Below is a small trained network, with its code and all its weights. Each question gives an input and a class and asks what happens when units are switched off, that is, made to give their printed mean instead of their output.

import numpy as np


def w(rows, s, z=0):
    codes = np.array(rows[::2]) - 128.0
    scale = np.full(codes.shape[1], s)
    scale[-1] = z or s
    return codes * scale


def norm(h):
    return h / np.sqrt((h * h).mean(-1, keepdims=True) + 1e-5)


def f(y):
    return y / 2 * (1 + np.tanh(0.7978845608 * (y + 0.044715 * y**3)))


def log_softmax(a):
    a = a - a.max(-1, keepdims=True)
    return a - np.log(np.exp(a).sum(-1, keepdims=True))


def net(x, mask):
    res = np.array(x, float).reshape(1, 7) / 4 @ E
    u = 0
    for l in range(4):
        y = f(norm(res) @ A[l][:, :-1].T + A[l][:, -1])
        res = res + np.where(mask[u : u + 7], y, B[l][:, -1]) @ B[l][:, :-1]
        u += 7
    return log_softmax(norm(res)[-1] @ U[:, :-1].T + U[:, -1])


A, B = {}, {}
E = w([
[88,123,89,245,166],'x0',
[70,147,2,34,198],'x1',
[235,161,232,101,98],'x2',
[22,136,148,126,53],'x3',
[158,118,156,73,72],'x4',
[166,137,157,132,162],'x5',
[145,145,140,173,74],'x6',
],0.0052)
A[0] = w([
[151,95,179,159,100,93],'0.n0',
[87,46,77,131,158,213],'0.n1',
[11,135,169,175,145,105],'0.n2',
[109,2,95,195,98,249],'0.n3',
[161,90,104,115,179,36],'0.n4',
[82,167,157,164,139,157],'0.n5',
[129,131,41,81,57,238],'0.n6',
],0.0088,0.002)
B[0] = w([
[115,215,154,212,85,182],'0.n0',
[161,209,127,159,231,229],'0.n1',
[10,115,239,127,119,226],'0.n2',
[131,205,47,46,65,235],'0.n3',
[41,112,1,138,135,148],'0.n4',
[43,158,223,203,227,167],'0.n5',
[184,195,190,131,95,254],'0.n6',
],0.0065,0.0035)
A[1] = w([
[2,66,118,72,95,99],'1.n0',
[136,93,70,108,179,193],'1.n1',
[206,95,106,99,170,179],'1.n2',
[132,82,186,143,39,44],'1.n3',
[206,97,84,254,244,115],'1.n4',
[205,140,100,51,18,250],'1.n5',
[112,153,102,112,170,188],'1.n6',
],0.0073,0.0018)
B[1] = w([
[178,107,68,98,25,162],'1.n0',
[165,168,244,38,154,167],'1.n1',
[93,130,129,188,5,176],'1.n2',
[67,185,148,43,174,171],'1.n3',
[197,61,106,135,86,202],'1.n4',
[222,254,181,164,169,254],'1.n5',
[90,164,199,210,135,176],'1.n6',
],0.0066,0.0045)
A[2] = w([
[40,121,132,153,74,214],'2.n0',
[106,117,69,2,127,151],'2.n1',
[73,99,44,185,168,112],'2.n2',
[62,63,58,179,139,6],'2.n3',
[81,128,203,95,96,209],'2.n4',
[66,120,52,157,62,66],'2.n5',
[199,59,33,154,72,148],'2.n6',
],0.0079,0.0016)
B[2] = w([
[66,76,128,163,189,230],'2.n0',
[157,179,140,158,168,159],'2.n1',
[105,144,102,74,190,174],'2.n2',
[168,215,92,2,164,135],'2.n3',
[195,63,111,106,104,255],'2.n4',
[215,145,103,67,153,146],'2.n5',
[134,65,75,216,72,149],'2.n6',
],0.0073,0.0029)
A[3] = w([
[117,141,118,126,168,201],'3.n0',
[118,150,164,140,108,254],'3.n1',
[118,157,120,158,158,147],'3.n2',
[149,124,87,136,128,140],'3.n3',
[113,119,113,86,134,33],'3.n4',
[139,6,195,113,148,224],'3.n5',
[169,95,140,89,103,254],'3.n6',
],0.013,0.0017)
B[3] = w([
[76,157,198,191,62,189],'3.n0',
[122,114,77,204,126,255],'3.n1',
[124,47,121,180,215,193],'3.n2',
[151,1,166,238,114,136],'3.n3',
[182,82,87,154,172,117],'3.n4',
[169,154,163,169,113,171],'3.n5',
[140,205,92,157,198,188],'3.n6',
],0.0073,0.004)
U = w([
[142,62,114,46,93,8],'0',
[201,254,201,120,71,156],'1',
[72,172,71,123,223,152],'2',
[78,126,192,226,109,161],'3',
[179,46,56,184,99,119],'4',
[152,97,134,56,117,61],'5',
[40,145,126,100,32,109],'6',
],0.013,0.011)

Each question gives the input, the list of numbers given to net, and the class t.
The units are the neurons (one row each of A and B). Each row of codes is followed by its name. A weight is (code - 128) times the scale printed after its matrix; where a second scale follows, it is the last column's (A, B and U).
mask holds one flag per neuron, layer by layer. A switched-off neuron (its flag False) gives its mean, the last column of its row in B, instead of its output. The means were averaged over made-up inputs and are rounded, as every weight is.
A unit's drop is (log p(t) with every unit on - log p(t) with that unit switched off) / (log p(t) with every unit on - log p(t) with every unit switched off).
The circuit of an input: a set's keep is (log p(t) with only the set's units on - log p(t) with every unit switched off) / (log p(t) with every unit on - log p(t) with every unit switched off). Starting from the 12 units with the biggest drops (on a tie, the unit counted first), units are removed one at a time, each time the one whose removal leaves the highest keep (on an exact tie, the one counted first), for as long as the keep stays at least 0.8.
circuit, biggest first: the units of the circuit, biggest drop first
unit that matters most: the unit with the biggest drop
top k neurons: the k neurons with the biggest drops, biggest first
top k neurons in layer l: the k neurons of layer l with the biggest drops, biggest first
drop when u is switched off: that unit's drop, to one decimal
input [7,8,4,-7,8,-7,-7], class 1: circuit, biggest first	(1.n1)
input [2,-4,-4,6,-2,8,2], class 6: circuit, biggest first	(0.n3, 1.n5)
input [-1,6,-6,-2,6,7,4], class 1: top 4 neurons in layer 0	(0.n6, 0.n2, 0.n5, 0.n0)
input [-2,6,3,-5,-8,2,4], class 4: circuit, biggest first	(1.n4, 0.n3, 1.n5)
input [5,0,3,-3,-6,6,-4], class 4: circuit, biggest first	(1.n4, 1.n5)
input [0,-1,2,-5,1,4,3], class 4: circuit, biggest first	(0.n6, 2.n6, 1.n4, 0.n2)
input [7,8,7,-4,3,0,-4], class 3: circuit, biggest first	(0.n3, 1.n5, 3.n0)
input [3,-5,-7,7,-4,-7,4], class 6: top 4 neurons	(0.n2, 0.n3, 1.n0, 1.n5)
input [-2,-4,2,2,-5,-5,3], class 3: top 3 neurons in layer 0	(0.n0, 0.n5, 0.n6)
input [-1,2,-2,-4,-6,5,1], class 4: top 2 neurons	(1.n4, 0.n2)
input [8,-5,-6,0,-3,6,-4], class 2: top 2 neurons in layer 0	(0.n3, 0.n6)
input [1,8,-3,-2,3,0,8], class 1: top 2 neurons	(0.n6, 0.n2)
input [-7,8,1,0,-6,3,-7], class 1: top 2 neurons	(1.n1, 2.n0)
input [-1,2,-5,-7,2,-7,7], class 1: circuit, biggest first	(0.n6)
input [-1,-3,1,-1,-5,-2,7], class 3: top 2 neurons in layer 0	(0.n6, 0.n5)
input [4,-8,-6,-8,-6,8,7], class 4: top 2 neurons in layer 1	(1.n4, 1.n5)
input [5,-4,1,-8,-8,6,-4], class 4: drop when 1.n4 is switched off	0.6
input [-4,4,-7,2,1,-5,6], class 1: drop when 0.n5 is switched off	0.2
input [-3,3,-8,2,7,-3,-4], class 1: drop when 0.n6 is switched off	0.2
input [-7,8,1,-6,-2,-4,-7], class 1: unit that matters most	1.n1
input [-5,-1,-7,5,6,4,-8], class 1: top 2 neurons in layer 0	(0.n6, 0.n5)
